[[0.941, 1.080, -2.754],
[0.994, 0.225, 1.859],
[1.876, 4.432, -4.130],
[1.508, 3.860, -2.722],
[-1.447, -1.675, -1.303],
[-0.461, -5.680, 1.672],
[-0.894, -0.294, 2.948],
[-1.638, -0.117, 0.361]]
->
[[-1.638, -0.117, 0.361],
[0.941, 1.080, -2.754],
[0.994, 0.225, 1.859],
[1.876, 4.432, -4.130],
[1.508, 3.860, -2.722],
[-1.447, -1.675, -1.303],
[-0.461, -5.680, 1.672],
[-0.894, -0.294, 2.948]]

[[1.792, 1.569],
[-0.877, 0.081],
[6.015, 2.483],
[1.717, 1.713]]
->
[[1.717, 1.713],
[1.792, 1.569],
[-0.877, 0.081],
[6.015, 2.483]]

[[0.153, 0.119, 0.153, -1.348],
[-1.068, 0.308, -1.068, 5.515],
[-1.067, 0.330, -1.067, 5.269],
[-0.182, -0.154, -0.182, 1.198],
[-0.099, -0.015, -0.099, 1.086],
[0.024, 0.255, 0.024, -2.635]]
->
[[0.024, 0.255, 0.024, -2.635],
[0.153, 0.119, 0.153, -1.348],
[-1.068, 0.308, -1.068, 5.515],
[-1.067, 0.330, -1.067, 5.269],
[-0.182, -0.154, -0.182, 1.198],
[-0.099, -0.015, -0.099, 1.086]]

[[-1.019, -0.729],
[-4.181, -1.554],
[0.299, -0.195],
[-2.915, -0.085],
[1.168, -0.450],
[4.697, 1.884],
[0.913, -0.149],
[0.179, 0.801],
[5.588, 2.140]]
->
[[5.588, 2.140],
[-1.019, -0.729],
[-4.181, -1.554],
[0.299, -0.195],
[-2.915, -0.085],
[1.168, -0.450],
[4.697, 1.884],
[0.913, -0.149],
[0.179, 0.801]]

[[1.667, -0.410, -0.845, -1.507, 2.587, -1.638, 3.233, -0.672, 0.772, 2.595, 0.710, 1.363, 2.964, -2.933],
[0.312, 1.937, -2.630, -0.654, 0.487, 1.542, 0.618, 2.119, 0.167, 0.461, -0.762, -0.643, 0.524, 2.270],
[1.306, 2.503, -1.589, 1.811, 0.986, 0.722, 0.974, 2.946, -3.936, 0.756, -4.848, -4.227, 1.193, 0.049],
[2.517, 1.530, -2.712, -0.249, 2.872, 0.916, 3.299, 1.584, -2.044, 2.623, -3.295, -2.430, 3.305, 0.763]]
->
[[2.517, 1.530, -2.712, -0.249, 2.872, 0.916, 3.299, 1.584, -2.044, 2.623, -3.295, -2.430, 3.305, 0.763],
[1.667, -0.410, -0.845, -1.507, 2.587, -1.638, 3.233, -0.672, 0.772, 2.595, 0.710, 1.363, 2.964, -2.933],
[0.312, 1.937, -2.630, -0.654, 0.487, 1.542, 0.618, 2.119, 0.167, 0.461, -0.762, -0.643, 0.524, 2.270],
[1.306, 2.503, -1.589, 1.811, 0.986, 0.722, 0.974, 2.946, -3.936, 0.756, -4.848, -4.227, 1.193, 0.049]]

[[5.060, 0.559, -1.211, 0.164, -0.176, 1.504, 1.730, 2.499, 2.769],
[2.012, 4.547, 3.601, -1.830, -2.843, 1.736, -3.369, -1.360, 2.001],
[-1.020, 0.321, 5.096, -1.478, -2.509, -3.370, -3.847, -3.031, -1.898],
[-0.477, 3.015, 0.372, 5.761, 4.146, -0.521, 3.109, -1.919, 0.919],
[-0.103, 2.151, -1.652, 4.270, 4.356, 1.733, 2.571, -1.142, -0.300],
[1.774, 3.201, -2.311, -0.290, 1.195, 5.689, -0.341, 0.395, 0.701],
[0.908, 0.178, -2.080, 2.350, 1.394, -0.160, 4.083, 2.259, 3.136],
[0.753, -2.166, -2.604, -2.675, -2.270, 0.544, 1.480, 4.037, 2.682]]
->
[[0.753, -2.166, -2.604, -2.675, -2.270, 0.544, 1.480, 4.037, 2.682],
[5.060, 0.559, -1.211, 0.164, -0.176, 1.504, 1.730, 2.499, 2.769],
[2.012, 4.547, 3.601, -1.830, -2.843, 1.736, -3.369, -1.360, 2.001],
[-1.020, 0.321, 5.096, -1.478, -2.509, -3.370, -3.847, -3.031, -1.898],
[-0.477, 3.015, 0.372, 5.761, 4.146, -0.521, 3.109, -1.919, 0.919],
[-0.103, 2.151, -1.652, 4.270, 4.356, 1.733, 2.571, -1.142, -0.300],
[1.774, 3.201, -2.311, -0.290, 1.195, 5.689, -0.341, 0.395, 0.701],
[0.908, 0.178, -2.080, 2.350, 1.394, -0.160, 4.083, 2.259, 3.136]]

[[0.966, 1.949, -0.269, 0.830, 1.106],
[-1.512, 5.861, -3.410, -5.760, 5.696],
[0.481, -4.072, 1.244, 2.460, -1.073],
[3.318, -2.722, 0.792, 2.722, -3.709],
[1.695, -1.100, 0.797, 0.654, -3.032],
[-0.470, 0.037, -0.371, 0.598, 2.438],
[-1.802, 0.654, -1.622, -2.250, 4.556],
[3.644, 0.478, -0.397, -0.151, -0.142],
[0.835, 1.760, -0.202, 0.969, 2.732],
[-0.520, -2.129, 0.464, 1.579, 2.323],
[1.086, -4.362, 0.477, 0.741, 0.594]]
->
[[1.086, -4.362, 0.477, 0.741, 0.594],
[0.966, 1.949, -0.269, 0.830, 1.106],
[-1.512, 5.861, -3.410, -5.760, 5.696],
[0.481, -4.072, 1.244, 2.460, -1.073],
[3.318, -2.722, 0.792, 2.722, -3.709],
[1.695, -1.100, 0.797, 0.654, -3.032],
[-0.470, 0.037, -0.371, 0.598, 2.438],
[-1.802, 0.654, -1.622, -2.250, 4.556],
[3.644, 0.478, -0.397, -0.151, -0.142],
[0.835, 1.760, -0.202, 0.969, 2.732],
[-0.520, -2.129, 0.464, 1.579, 2.323]]
